[ -14   70   12  223   74 -114  -55 -129  160 -106  -70  -53 -112  -51
 -154  139  108  -55 -154  -88   33   55 -165   11  -56  108  121 -140
 -108  -54  -12  -29   47] => J_375
[ -85 -155  -46 -194   99   95  -16   73  -61   45  131  -63  141   40
   39  -49  -15   29  -10  208  108  -20  -95 -178   87  171  -43   13
  -84    1  -96   70  -30] => J_955
[  76  368   -4  273   31  -47 -170   33  118  -28 -143   91 -263  -20
  122   85  143 -131 -114 -146 -160  161  186  326 -169 -398  -82   24
  200  -40  291 -231   40] => J_786
[ -53 -362  -53  139  177  107   82 -107  -40  214   35  -94   59  -96
   59  210 -215  139  -87   58   87  -47 -206 -538  131  106  132 -163
  -12    5    4   81   44] => J_560
[  56 -133   18  115   25  -60  -18 -118   53  -56  -26  -56  -73  -30
 -102  158   53  -11 -141  -16   49  -71 -219 -233  -50  145  138 -141
  -66  -41 -163    6  116] => J_862
[ -30 -157  -24 -215    1   76   -6   87  -54   86  -27   -6  122   32
   78 -147 -140   92   79  123   10  -83   66 -154  -44    6 -145   46
    7   28  -25  -25   -8] => J_955
[ -31 -378   21 -469 -165   68    6   20  -80  -58  138  -65  243  108
 -118  -92  -39   94   10  266  151 -210 -218 -367    1  369   17  -13
 -113   19 -465   95   67] => J_955
[  22  268   36 -210 -236  -66 -126  111   56 -153  -71   65   21  111
  -35 -277  129  -68   89   17 -104   49  265  466 -179 -176 -190  186
   63   12   -4 -193  -25] => J_955
[   6 -166 -129  350  381   71   63  -50    9  228   13  -60  -64 -148
  149  211 -214   79  -91  -78   79   63 -111 -311  140  -42   66 -138
   99  -15  370  129   31] => J_375
[  75  -37   94 -462 -405  -48 -119   68  -61 -275   43   21  120  209
 -125 -249  218  -38   78  177  -38 -191   52   92 -221  146 -110  200
  -28    3 -562 -110   49] => J_955
[-202 -562    5 -282  181  110  228    8 -124  195  159 -154  346  -87
  -10 -131 -272  215  114  238  231 -100 -181 -540  252  426   43  -99
 -228   58 -122  302  -75] => J_786
[-61  72  -3 187 191 -26   8 -48 108  10 -52 -52 -52 -99 -12  29   3 -32
  -2 -69  60  79 -46  14  39 -30  14 -85 -81 -39 206  69 -19] => J_375
[-112 -394   56 -604 -206   44   56   73 -145 -105  147  -70  300  124
 -139 -211  -17   75   65  312  122 -219 -136 -278   -1  464  -61   48
 -154   30 -556   91  -35] => J_181
[  47   -8  -19  278  158  -55  -60  -94   75   26  -78  -30 -124  -54
   -9  207   25  -27 -157  -58   25   13 -145 -138  -67   62   65 -113
  -20  -47   18  -19   75] => J_480
[ -68 -129  -52  128  215   26   70  -51   50  116   10  -82   59  -90
   -6   38 -177   93   -6   -5   80   64  -37 -149  119   53   21 -116
  -66   11  206  103  -41] => J_862
[ 105  216   96   48 -222 -190 -130  -31   80 -259 -122   32 -113  105
 -157  -59  320 -146  -26  -54  -83  -45   14  286 -254   17   -9   88
  -54  -59 -274 -165   64] => J_375
[  97  185   29  -57 -195  -33 -174    1   72 -152  -64   16 -134   51
  -60   20  270 -126  -96    5  -85  -26   -6  163 -204 -101  -10   68
   86  -28 -205 -239  107] => J_786
[ -50 -408   42 -533 -123  101    1   86 -190    8  135  -38  280  166
   23 -196  -77  111  129  298   90 -224  -67 -355   -2  279 -138   58
   -7   25 -342  128  -16] => J_181
[  28  -54  -64 -179   17  108  -78   53  -49   14   78  -25    9   52
   72  -40   -9    7  -60   77  -14  -43   -3 -113   -2  -23  -58   43
   93    8  -20  -34   41] => J_181
[ -93 -143  -21 -204  -28   14   15   12   -1  -40   39  -62  157   50
  -84 -181  -57   79   41   92   44  -36    0  -41   46  177  -28    3
 -157   18  -78   53  -56] => J_9
[  -9 -607  -44  -48  211  132  118 -107 -108  227   98 -124  173  -65
   39  128 -275  216  -36  148  182 -197 -337 -804  139  332  127 -185
 -105   19 -181  239   98] => J_560
[ -32   65   69 -378 -252   28 -169  142  -34 -156   -9   44   70  173
    0 -273  217  -58   63  146  -92  -62  164  228 -180  -65 -222  163
   58   -7 -192 -144  -20] => J_636
[  56   53  -12   90   16  -21   16   56  -10   73  -65   33  -14  -41
   74  -90  -30   31   84  -52  -64   74  186  165  -38 -200  -85   63
  109   20  195  -46  -17] => J_786
[ -35 -205    2 -388  -64   83  -12   20  -92   37  110  -57  220   97
   -1 -175 -112   97   92  173   30 -104   15 -163   20  208 -105   44
  -23   64 -168   68  -39] => J_560
[ -94 -183  107 -712 -420  -20  -51   42  -71 -295  108  -55  306  212
 -271 -331  165  -11  145  289   70 -246 -114   16  -95  471  -62  150
 -225   29 -737   -2  -36] => J_560
[-122 -351    5 -163  158    9  125  -34  -88   78  113 -110  217   -7
  -45   -7 -168  120   28  159  156  -56 -191 -398  148  387   39  -90
 -137   18 -106  237  -73] => J_375
[  90    5   59 -194 -265  -38 -148  -56   70 -251   -8  -21  -14  121
 -172  -34  253  -61  -86   75    9 -161 -150  -28 -181  168   51   47
  -85  -40 -480 -114  129] => J_9
[ 215  506  -37  431  -35 -135 -307 -136  236 -213 -170   59 -416   32
  -52  301  353 -249 -262 -237 -128   72  -74  320 -232 -262   89  -45
  100 -111   81 -282  167] => J_9
[-193 -658    2 -488   47  138  170   19 -192  136  234 -138  473   58
  -13 -221 -319  253  188  345  227 -193 -152 -577  247  503  -30  -25
 -244   72 -287  330 -101] => J_560
[ -18  258  168 -563 -512 -137 -198  137   30 -448   -2   67   86  248
 -236 -367  431 -176   52  179  -85  -76  122  499 -267  106 -164  252
 -129  -26 -558 -189  -33] => J_375
[ -25  -11   12  -31   -1   57  -41   25   36  -22  -36  -17  -37  -15
  -20   16   10  -10  -88   32  -11   -2  -40 -105  -50  -59  -13  -31
   -5  -27  -37  -70   47] => J_560
[-126 -586   54 -576  -67  124  102    1 -190   90  221 -119  477  134
  -68 -268 -193  227  225  344  211 -226 -164 -460  165  502  -59   33
 -128   75 -381  289  -70] => J_854
[ -52 -560 -105  311  453  133  180 -140  -52  351   54 -135   38 -206
   94  359 -358  193 -167   40  221  -73 -417 -882  228  254  224 -308
  -59  -14  106  245  108] => J_560
[ -15 -125  139 -677 -386  -43  -60  114 -112 -282   70    8  272  236
 -159 -423  202   -5  229  264   17 -219   62  124 -147  260 -205  200
  -96   16 -541   24  -48] => J_862
[ -64   28  -95  500  408   20   16 -121  115  178  -51  -59 -170 -169
   79  271 -139   10 -175 -170   16  194  -94 -129  111 -115  101 -230
   22  -42  469   48    2] => J_560
[  73  262 -146  899  536  -14    7 -156  151  300 -106   26 -400 -260
  253  488 -132  -44 -228 -364  -78  324  -19   34  133 -435  179 -261
  186  -43  816  -16   43] => J_862
[ 106  456   -8  396   48 -108 -197  -31  169 -102 -162   78 -318   -5
   59  102  243 -171 -113 -223 -155  163  132  423 -182 -384  -34   15
  138  -74  300 -226   55] => J_181
[ -94 -171   40 -303  -55   27  -20   44  -19  -78   90  -53  161   67
  -84  -90   60   -9    1  218  119 -100 -156 -157   23  262  -17  -23
 -200  -15 -287   92  -11] => J_854
[  58   80 -127  570  358   15   34  -98   98  205  -98  -30 -182 -176
  124  243 -174   40  -72 -232   -5  155   11  -74  103 -275   84 -132
   79  -20  542   20   28] => J_480
[  35 -126  -52  181  140   10   42 -115   45   72  -13  -70  -73  -76
  -44  222  -80   22 -134  -44   74  -26 -251 -287   33  141  167 -141
  -56  -20  -42   29   90] => J_9
[ 217  454  -36  384   49  -90 -254   54   98    3 -184  131 -280   33
  194   62  191 -144  -79 -177 -163  110  242  398 -224 -462 -134  130
  269  -48  349 -255   90] => J_955
[ -13  137   28  -20  -91  -20 -109   -4   59 -100  -40    3  -15  101
  -19 -110   93  -46   28  -11  -62   27  121  214  -85 -119 -117   82
  109  -21   61 -140   -9] => J_862
[ 128  617   28   33 -263 -159 -194   70  143 -279 -145   78 -171   74
  -88 -182  325 -216   16 -146 -205  150  333  803 -242 -320 -137  242
  101  -16   71 -324  -11] => J_480
[  43  348   22  156  -23  -90 -182   -8  139 -119 -109   58 -231   11
   13   45  241 -158 -134 -117 -120  132   90  352 -185 -237  -44  -16
   96  -56  163 -199   51] => J_181
[ -67 -108  -63  193  258   18   58  -75   31  171    3  -61   45  -82
   54   27 -231  100   29  -72   53   95   23  -96  143    0   -7 -114
   -4   24  346  122  -66] => J_636
[ -68  -78    0   27  112   -8   61  -10   -1   21   19  -59   50  -53
  -37   -9  -45   21  -20   39   57   27  -76 -110   68  119   40  -55
 -131   -7   -8   79  -29] => J_560
[-101 -409   31 -310   33   49   63   -4 -104   51  104  -88  257   54
  -58  -96  -83  111   64  224  148 -145 -196 -384   84  363  -12  -73
 -144    7 -230  210  -23] => J_854
[  22  -11   20 -233 -243  -35 -102   17  -24 -196   32   -7   59  148
 -134  -86  154  -67  -19  123   -6 -113  -55   56 -110  156  -26  101
  -41  -18 -394 -113   34] => J_560
[  81  121  110 -596 -583 -101 -233   70  -44 -412   36   48  144  332
 -224 -296  374 -122  102  199  -88 -207   75  365 -263  197 -131  268
  -71    2 -685 -183    5] => J_480
[   6  151   18   -7  -35  -63  -21    5   62  -79  -58   -3  -16    3
  -45 -104   18  -39   41  -50  -28   45  113  177  -45  -68  -54   57
    3    2   71  -73  -18] => J_786
[ -64 -121  -20  137  253    1   56  -22   -6  116    0  -44   13  -72
   39   71 -114   35  -48   17   94   61 -113 -210   75   69   13 -124
   -9  -23  184  117   -3] => J_560
[  43    8  -96  289  239   73  -51  -10    7  172  -28   29  -98  -48
  197  110  -77   46  -22  -76  -24  102   26  -33   33 -253  -41  -48
  193  -18  384   11   28] => J_480
[  35  154  -63  213  145   -1  -77  -34  101   81  -63  -17  -99  -69
   44   17   19  -13  -32 -114  -44  127   88  181  -28 -172  -24  -46
   55   -1  314  -72   21] => J_955
[  76   17  -17  294   93  -60  -53 -112   73   -2  -72  -19 -155  -34
  -10  229   28  -34 -171  -93   -3   -2 -123 -136  -56   28  107 -109
    3  -48    4  -46   79] => J_9
[  27   48  -35  138  142  -10   12   26   41  132  -98   17  -27  -96
  101    9 -136   30   12  -20   13   73   53  -28   13 -190  -76   -3
   66   -4  282  -28   12] => J_854
[ -58 -445  104 -706 -313   51   68  103 -186  -49  123  -34  436  179
  -97 -419 -105  171  261  332   96 -255   40 -201  -25  357 -185  164
  -80   75 -505  132  -57] => J_854
[-182 -434   36 -354   -7   79  114   26 -155   32  159  -81  307   61
  -24 -174  -97  145  114  229  129 -114  -99 -316  145  348  -16   -3
 -134   36 -242  207  -98] => J_480
[ -20 -227   22 -366 -206    2  -12   43 -137  -76   97  -11  189  155
  -45 -171   56   54   86  195    3 -148   -3  -81  -52  236  -58   93
  -47   32 -398    6  -36] => J_181
[  46 -199   11 -206  -19   80  -60   44  -85  117   43    7  169  132
   92 -160  -65  111  137  133   24 -110   50  -93  -40   51 -154   51
  110   42  -22   52   14] => J_862
[-139 -136 -123  367  414  -40  189 -126   63  173    2 -123   33 -192
  -22  130 -288  105   22 -113  112  153 -108 -167  257  117  125 -205
 -184    1  407  221 -120] => J_375
[  41    9   11  119  -40  -60 -109 -116   95 -127    0  -32  -83   41
  -83  177   95  -61 -161   -9   23  -18 -159  -73  -56   86  104  -70
  -55  -53 -147  -62   89] => J_480
[ 179  590  -57  684   89 -103 -247  -82  287 -101 -265   68 -540 -116
    4  372  290 -235 -334 -359 -192  207   41  363 -256 -519   76  -81
  246 -115  379 -356  166] => J_375
[  82   42  -61  415  271   47  -70  -69   81  141  -85    0 -222  -82
  142  275  -37  -18 -186 -126   -4   69 -109 -188  -14 -198   60 -145
  130  -63  304  -28  108] => J_9
[ -92 -153   44 -350 -149  -16   56   56  -35  -89   55  -40  201   61
 -113 -247  -17   50  129  149   42  -60   33   45  -25  209  -92   64
 -129   32 -238   47  -70] => J_375
[  14  123 -158  686  489  -14   32 -127  136  246 -114  -42 -247 -227
  164  309 -207   -4 -145 -259  -18  241  -11  -58  121 -289   78 -189
   90  -40  691   -6   11] => J_854
[  90  284  -99  629  233  -31 -129 -106  184   38 -150   30 -379 -108
   83  392   36 -118 -278 -251  -69  152  -64   31  -59 -335  116 -136
  151  -90  366 -197  115] => J_181
[ -19  161   23  199   89  -96  -91   17  108  -94 -110   12 -122  -34
   11   33  156 -108  -87  -39   -4   85   12  137  -90 -107  -49  -24
  -25  -76  130  -74   15] => J_636
[ -11 -164   75 -568 -274    6  -61   83  -92 -131   72    9  262  212
 -102 -364   93   62  210  203   35 -186   35   30  -89  205 -146  119
  -56   42 -343   71  -16] => J_786
[-103 -310   32 -369  -54   30   42   17 -120  -46  142  -87  233   93
  -62 -151    0   59   94  208   82 -125  -92 -216   70  338  -32   -4
 -180   22 -290  155  -70] => J_636
[ 148  751  -33  435  -51 -127 -212   47  189 -106 -234  144 -381  -27
   95   32  229 -223  -48 -320 -267  267  405  793 -221 -659 -142  161
  299  -44  498 -376   -7] => J_181
